Below is a small trained network, with its code and all its weights. Each question gives an input and a class and asks what happens when units are switched off, that is, made to give their printed mean instead of their output.

import numpy as np


def w(rows, s, z=0):
    codes = np.array(rows[::2]) - 128.0
    scale = np.full(codes.shape[1], s)
    scale[-1] = z or s
    return codes * scale


def f(y):
    return y / 2 * (1 + np.tanh(0.7978845608 * (y + 0.044715 * y**3)))


def log_softmax(a):
    a = a - a.max(-1, keepdims=True)
    return a - np.log(np.exp(a).sum(-1, keepdims=True))


def net(x, mask):
    res = np.array(x, float).reshape(1, 5) / 4 @ E
    y = f(res @ A[0][:, :-1].T + A[0][:, -1])
    res = res + np.where(mask, y, B[0][:, -1]) @ B[0][:, :-1]
    return log_softmax(res[-1] @ U[:, :-1].T + U[:, -1])


A, B = {}, {}
E = w([
[169,167,115,96,5,141,116],'x0',
[200,108,208,164,157,126,169],'x1',
[76,144,173,226,61,227,170],'x2',
[210,124,87,229,138,163,56],'x3',
[115,128,135,103,117,150,114],'x4',
],0.011)
A[0] = w([
[217,124,99,171,130,224,67,89],'neuron 0',
[90,43,86,196,243,111,173,102],'neuron 1',
[18,187,49,140,113,101,45,67],'neuron 2',
[254,22,14,2,171,90,113,94],'neuron 3',
[195,218,114,132,53,80,148,70],'neuron 4',
[186,174,48,162,188,185,84,1],'neuron 5',
],0.0081,0.0036)
B[0] = w([
[102,173,175,81,66,137,189,194],'neuron 0',
[93,99,200,76,113,186,90,200],'neuron 1',
[212,34,186,145,125,78,137,186],'neuron 2',
[70,41,90,137,69,168,168,250],'neuron 3',
[76,100,179,102,216,164,8,164],'neuron 4',
[109,193,151,45,115,67,165,170],'neuron 5',
],0.011,0.013)
U = w([
[87,135,140,91,146,193,5,106],'0',
[74,178,144,84,99,67,183,94],'1',
[92,101,90,186,79,205,160,77],'2',
[138,122,129,126,113,155,121,254],'3',
[174,94,167,150,110,112,131,204],'4',
[97,158,77,156,154,113,112,133],'5',
[159,204,85,132,209,80,78,30],'6',
[175,167,91,173,170,121,84,51],'7',
],0.014,0.0085)

Each question gives the input, the list of numbers given to net, and the class t.
The units are the neurons (one row each of A and B). Each row of codes is followed by its name. A weight is (code - 128) times the scale printed after its matrix; where a second scale follows, it is the last column's (A, B and U).
mask holds one flag per neuron, in row order. A switched-off neuron (its flag False) gives its mean, the last column of its row in B, instead of its output. The means were averaged over made-up inputs and are rounded, as every weight is.
A unit's drop is (log p(t) with every unit on - log p(t) with that unit switched off) / (log p(t) with every unit on - log p(t) with every unit switched off).
The circuit of an input: a set's keep is (log p(t) with only the set's units on - log p(t) with every unit switched off) / (log p(t) with every unit on - log p(t) with every unit switched off). Starting from all 6 units, units are removed one at a time, each time the one whose removal leaves the highest keep (on an exact tie, the one counted first), for as long as the keep stays at least 0.8.
circuit, biggest first: the units of the circuit, biggest drop first
unit that matters most: the unit with the biggest drop
k most important neurons: the k neurons with the biggest drops, biggest first
drop of u: that unit's drop, to one decimal
input [8,6,4,7,5], class 0: unit that matters most	neuron 4
input [7,-1,5,3,0], class 0: 2 most important neurons	(neuron 4; neuron 3)
input [2,8,-4,8,6], class 1: circuit, biggest first	(neuron 0; neuron 5)
input [1,-3,4,0,8], class 3: 2 most important neurons	(neuron 3; neuron 2)
input [-2,2,-4,4,0], class 1: circuit, biggest first	(neuron 5; neuron 2)
input [7,2,-8,-6,1], class 2: 3 most important neurons	(neuron 3; neuron 1; neuron 5)
input [3,-8,6,-5,-8], class 3: 2 most important neurons	(neuron 3; neuron 2)
input [4,1,3,3,4], class 0: 3 most important neurons	(neuron 3; neuron 4; neuron 2)
input [-8,4,7,8,0], class 0: 3 most important neurons	(neuron 1; neuron 3; neuron 2)
input [-5,-7,3,8,7], class 1: circuit, biggest first	(neuron 5; neuron 0)
input [-8,3,5,-7,-1], class 0: 2 most important neurons	(neuron 1; neuron 3)
input [-7,6,-6,-1,4], class 0: 3 most important neurons	(neuron 1; neuron 2; neuron 0)
input [-4,-5,6,-3,8], class 3: circuit, biggest first	(neuron 3; neuron 2)
input [8,2,4,4,-7], class 0: most important neuron	(neuron 4)
input [5,-6,-6,3,1], class 2: 2 most important neurons	(neuron 3; neuron 1)
input [-8,4,2,7,2], class 0: 3 most important neurons	(neuron 1; neuron 2; neuron 3)
input [2,2,-8,-7,0], class 2: 2 most important neurons	(neuron 3; neuron 5)
input [-7,-5,-8,-4,-7], class 2: 2 most important neurons	(neuron 3; neuron 4)
input [2,3,-4,5,-1], class 1: 4 most important neurons	(neuron 5; neuron 0; neuron 2; neuron 1)
input [-7,2,-6,-5,7], class 0: unit that matters most	neuron 1
input [3,-8,3,0,3], class 4: 2 most important neurons	(neuron 2; neuron 3)
input [-5,2,-8,5,-6], class 2: drop of neuron 3	1.3
input [6,-7,-1,-6,-1], class 4: drop of neuron 0	0.1
input [-3,-8,-4,4,3], class 4: drop of neuron 2	0.8
input [6,-8,5,7,-3], class 4: drop of neuron 2	0.9
